Below is a small trained network, with its code and all its weights. Each question gives an input and a class and asks what happens when units are switched off, that is, made to give their printed mean instead of their output.

import numpy as np


def w(rows, s, z=0):
    codes = np.array(rows[::2]) - 128.0
    scale = np.full(codes.shape[1], s)
    scale[-1] = z or s
    return codes * scale


def f(y):
    return np.maximum(y, 0)


def log_softmax(a):
    a = a - a.max(-1, keepdims=True)
    return a - np.log(np.exp(a).sum(-1, keepdims=True))


def net(x, mask):
    res = np.array(x, float).reshape(1, 4) / 4 @ E
    y = f(res @ A[0][:, :-1].T + A[0][:, -1])
    res = res + np.where(mask, y, B[0][:, -1]) @ B[0][:, :-1]
    return log_softmax(res[-1] @ U[:, :-1].T + U[:, -1])


A, B = {}, {}
E = w([
[165,130,128,133,142,107,107,105,145,108,68,163],'x0',
[102,163,12,204,16,125,139,150,223,107,135,161],'x1',
[93,140,136,208,125,216,126,79,94,232,49,181],'x2',
[10,93,191,230,154,117,89,99,185,55,218,104],'x3',
],0.011)
A[0] = w([
[102,134,123,166,140,173,71,113,145,98,140,120,33],'N1',
[133,122,106,165,84,107,149,164,187,117,133,136,174],'N2',
[151,185,53,162,67,183,213,138,129,196,76,139,116],'N3',
[113,113,168,215,140,157,81,126,170,102,153,125,43],'N4',
[82,158,69,137,94,152,143,167,160,53,123,161,51],'N5',
[169,149,82,181,56,156,151,138,84,189,64,139,103],'N6',
[178,100,153,157,149,129,80,123,58,146,115,62,187],'N7',
[109,52,124,114,138,101,126,100,146,76,146,56,136],'N8',
[200,165,113,60,132,153,147,176,106,137,123,122,73],'N9',
[120,179,87,152,56,158,127,151,121,186,107,155,126],'N10',
[99,122,149,165,167,203,98,50,139,201,110,120,1],'N11',
[126,77,184,128,126,69,107,99,118,84,167,89,140],'N12',
[99,112,171,169,108,170,138,56,86,157,105,159,168],'N13',
[104,84,183,71,169,103,104,155,115,43,136,130,136],'N14',
[86,180,103,119,118,159,140,128,118,148,151,128,135],'N15',
[158,95,181,93,198,174,83,140,66,178,114,126,26],'N16',
[122,136,156,98,199,194,112,87,102,137,101,112,114],'N17',
[104,44,194,132,148,31,151,139,110,86,144,168,144],'N18',
[121,80,180,124,153,86,82,144,120,90,163,109,139],'N19',
[98,107,180,143,103,106,96,98,186,157,139,119,131],'N20',
[153,107,102,78,101,2,129,198,171,105,141,86,156],'N21',
[138,80,156,76,211,132,119,101,37,164,125,139,132],'N22',
[105,97,204,156,204,69,132,104,119,114,153,94,117],'N23',
[161,102,197,126,145,117,145,120,116,168,121,112,193],'N24',
[103,103,151,94,199,85,120,116,89,105,146,98,123],'N25',
[191,141,125,80,100,138,111,201,97,144,96,106,172],'N26',
[167,158,92,105,84,89,144,186,112,54,131,91,15],'N27',
[193,172,96,80,145,129,153,148,83,126,126,106,41],'N28',
[120,155,98,144,78,119,155,132,189,99,161,166,15],'N29',
],0.0084,0.0086)
B[0] = w([
[188,138,65,2,102,232,238,223,59,49,174,238,163],'N1',
[127,119,70,65,126,169,185,150,124,90,137,178,218],'N2',
[190,82,156,128,40,143,127,150,56,166,63,76,241],'N3',
[129,181,14,103,165,223,173,156,140,65,210,228,208],'N4',
[72,198,108,175,161,134,126,73,178,127,177,146,188],'N5',
[148,49,148,146,128,151,135,152,75,119,104,154,225],'N6',
[89,185,106,143,152,76,122,114,180,117,142,128,218],'N7',
[125,90,152,164,114,111,79,92,117,143,83,114,216],'N8',
[34,218,94,162,196,98,80,53,205,99,201,127,198],'N9',
[153,79,203,109,105,109,97,156,83,164,56,127,207],'N10',
[5,226,133,187,205,63,65,49,228,100,231,96,189],'N11',
[129,83,145,160,119,97,114,120,116,179,83,92,230],'N12',
[150,159,58,60,149,174,173,166,99,55,201,192,230],'N13',
[158,130,177,150,127,106,143,99,126,192,79,105,228],'N14',
[115,128,157,134,100,105,121,160,126,121,125,124,159],'N15',
[212,133,100,59,81,203,190,161,111,53,122,219,213],'N16',
[131,144,97,111,160,154,119,120,146,92,190,159,208],'N17',
[167,111,147,133,121,102,105,85,105,176,96,73,222],'N18',
[166,107,132,112,123,88,117,69,105,160,74,63,224],'N19',
[135,156,135,134,176,107,126,117,155,124,146,137,195],'N20',
[94,197,20,122,135,140,132,125,188,88,206,147,240],'N21',
[101,158,85,95,138,125,155,116,142,106,191,160,254],'N22',
[142,96,180,129,99,113,88,121,150,191,96,94,237],'N23',
[92,194,103,172,144,100,97,107,147,164,155,125,217],'N24',
[134,93,165,174,90,130,121,143,99,151,114,142,211],'N25',
[148,154,73,123,141,150,150,118,149,81,198,160,222],'N26',
[204,110,92,48,108,180,214,203,58,72,159,173,169],'N27',
[66,191,179,182,202,109,68,52,215,145,185,89,179],'N28',
[87,206,157,201,205,50,95,113,195,150,160,110,177],'N29',
],0.0071,0.012)
U = w([
[48,175,136,189,166,88,44,79,196,115,191,107,217],'0',
[154,123,93,64,125,185,238,175,109,93,175,193,4],'1',
[156,1,230,160,93,109,79,133,81,157,29,70,168],'2',
],0.0094,0.0013)

Each question gives the input, the list of numbers given to net, and the class t.
The units are the neurons (one row each of A and B). Each row of codes is followed by its name. A weight is (code - 128) times the scale printed after its matrix; where a second scale follows, it is the last column's (A, B and U).
mask holds one flag per neuron, in row order. A switched-off neuron (its flag False) gives its mean, the last column of its row in B, instead of its output. The means were averaged over made-up inputs and are rounded, as every weight is.
A unit's drop is (log p(t) with every unit on - log p(t) with that unit switched off) / (log p(t) with every unit on - log p(t) with every unit switched off).
The circuit of an input: a set's keep is (log p(t) with only the set's units on - log p(t) with every unit switched off) / (log p(t) with every unit on - log p(t) with every unit switched off). Starting from the 12 units with the biggest drops (on a tie, the unit counted first), units are removed one at a time, each time the one whose removal leaves the highest keep (on an exact tie, the one counted first), for as long as the keep stays at least 0.8.
units of the circuit, in order: the units of the circuit, biggest drop first
top k neurons: the k neurons with the biggest drops, biggest first
drop when u is switched off: that unit's drop, to one decimal
input [8,3,3,7], class 1: units of the circuit, in order : (N1; N4)
input [1,2,6,8], class 1: units of the circuit, in order : (N1)
input [2,1,4,-7], class 2: top 2 neurons : (N3; N10)
input [-6,7,1,2], class 1: top 3 neurons : (N2; N11; N9)
input [-7,7,0,0], class 1: top 4 neurons : (N2; N11; N9; N28)
input [6,1,4,-7], class 2: top 4 neurons : (N3; N10; N4; N21)
input [-5,6,2,7], class 1: top 2 neurons : (N1; N4)
input [-1,-2,-1,-8], class 0: top 2 neurons : (N9; N28)
input [-8,8,7,1], class 1: top 2 neurons : (N13; N2)
input [8,1,2,-6], class 2: top 3 neurons : (N3; N4; N21)
input [-5,2,4,6], class 1: top 2 neurons : (N1; N4)
input [6,3,7,6], class 1: drop when N1 is switched off : 0.1
input [-2,-1,-5,-1], class 0: drop when N16 is switched off : 0.1
input [7,-5,-1,-8], class 0: units of the circuit, in order : (N28)
input [0,-8,0,-7], class 0: drop when N28 is switched off : 1.0
input [0,-7,-4,-7], class 0: drop when N28 is switched off : 0.3
